Below are the code and all the weights of a small trained network. Each question names an input and a class and asks about switching units off, where a switched-off unit gives its printed mean instead of its output.

import numpy as np


def w(rows, s, z=0):
    codes = np.array(rows[::2]) - 128.0
    scale = np.full(codes.shape[1], s)
    scale[-1] = z or s
    return codes * scale


def norm(h):
    return h / np.sqrt((h * h).mean(-1, keepdims=True) + 1e-5)


def f(y):
    return np.maximum(y, 0)


def log_softmax(a):
    a = a - a.max(-1, keepdims=True)
    return a - np.log(np.exp(a).sum(-1, keepdims=True))


def net(x, mask):
    res = np.array(x, float).reshape(1, 4) / 4 @ E
    u = 0
    for l in range(3):
        y = f(norm(res) @ A[l][:, :-1].T + A[l][:, -1])
        res = res + np.where(mask[u : u + 3], y, B[l][:, -1]) @ B[l][:, :-1]
        u += 3
    return log_softmax(norm(res)[-1] @ U[:, :-1].T + U[:, -1])


A, B = {}, {}
E = w([
[138,185,96,99,46,164,184,20,206,104],'x0',
[98,65,189,147,103,14,211,89,2,47],'x1',
[213,121,63,134,123,163,162,109,187,174],'x2',
[207,111,115,152,108,150,224,88,139,199],'x3',
],0.0092)
A[0] = w([
[143,133,142,56,50,134,184,22,201,87,2],'L0N0',
[50,222,109,146,111,153,97,187,59,56,74],'L0N1',
[110,79,178,253,74,24,238,111,19,84,32],'L0N2',
],0.0061,0.0044)
B[0] = w([
[98,191,73,83,16,188,114,43,133,186,215],'L0N0',
[112,179,192,118,87,149,119,151,139,121,182],'L0N1',
[169,36,180,254,92,77,189,137,65,75,254],'L0N2',
],0.0088,0.0071)
A[1] = w([
[149,134,181,27,190,24,194,149,38,155,1],'L1N0',
[156,212,5,96,76,147,167,47,101,56,63],'L1N1',
[253,112,117,222,177,222,170,181,138,198,51],'L1N2',
],0.0078,0.0067)
B[1] = w([
[78,2,190,160,137,90,229,185,111,53,150],'L1N0',
[136,205,119,151,113,170,140,130,110,170,254],'L1N1',
[150,113,95,163,183,54,97,225,148,224,217],'L1N2',
],0.014,0.0064)
A[2] = w([
[35,160,154,82,154,140,48,189,135,81,154],'L2N0',
[181,123,59,43,252,124,190,161,198,203,8],'L2N1',
[187,88,112,33,144,187,147,2,205,109,2],'L2N2',
],0.0091,0.0036)
B[2] = w([
[103,168,109,62,210,178,93,116,127,84,254],'L2N0',
[183,112,89,190,129,69,40,236,99,178,240],'L2N1',
[158,138,143,189,6,164,251,42,129,143,175],'L2N2',
],0.012,0.0056)
U = w([
[173,208,61,63,26,228,220,27,183,184,253],'0',
[205,114,63,201,187,77,60,225,201,237,122],'1',
[48,206,149,37,239,211,37,147,153,50,43],'2',
[168,30,215,184,122,29,221,126,8,38,68],'3',
],0.013,0.0051)

Each question gives the input, the list of numbers given to net, and the class t.
The units are the neurons (one row each of A and B). Each row of codes is followed by its name. A weight is (code - 128) times the scale printed after its matrix; where a second scale follows, it is the last column's (A, B and U).
mask holds one flag per neuron, layer by layer. A switched-off neuron (its flag False) gives its mean, the last column of its row in B, instead of its output. The means were averaged over made-up inputs and are rounded, as every weight is.
A unit's drop is (log p(t) with every unit on - log p(t) with that unit switched off) / (log p(t) with every unit on - log p(t) with every unit switched off).
The circuit of an input: a set's keep is (log p(t) with only the set's units on - log p(t) with every unit switched off) / (log p(t) with every unit on - log p(t) with every unit switched off). Starting from all 9 units, units are removed one at a time, each time the one whose removal leaves the highest keep (on an exact tie, the one counted first), for as long as the keep stays at least 0.8.
units of the circuit, in order: the units of the circuit, biggest drop first
k most important neurons: the k neurons with the biggest drops, biggest first
drop when u is switched off: that unit's drop, to one decimal
input [5,3,-5,-7], class 2: units of the circuit, in order : [L2N0]
input [3,-5,5,-8], class 2: 2 most important neurons : [L0N0, L2N0]
input [2,1,5,7], class 1: 2 most important neurons : [L1N2, L2N1]
input [3,-6,-8,8], class 1: 4 most important neurons : [L0N1, L2N1, L1N2, L2N2]
input [2,-5,0,-4], class 2: 3 most important neurons : [L0N0, L2N0, L1N2]
input [-1,2,2,4], class 3: 2 most important neurons : [L0N2, L2N1]
input [3,-4,2,-5], class 0: 2 most important neurons : [L1N2, L2N2]
input [2,-2,7,6], class 1: drop when L0N2 is switched off : 0.0
input [1,2,0,6], class 3: drop when L2N1 is switched off : 0.1
input [5,6,6,-8], class 0: drop when L0N0 is switched off : 0.5
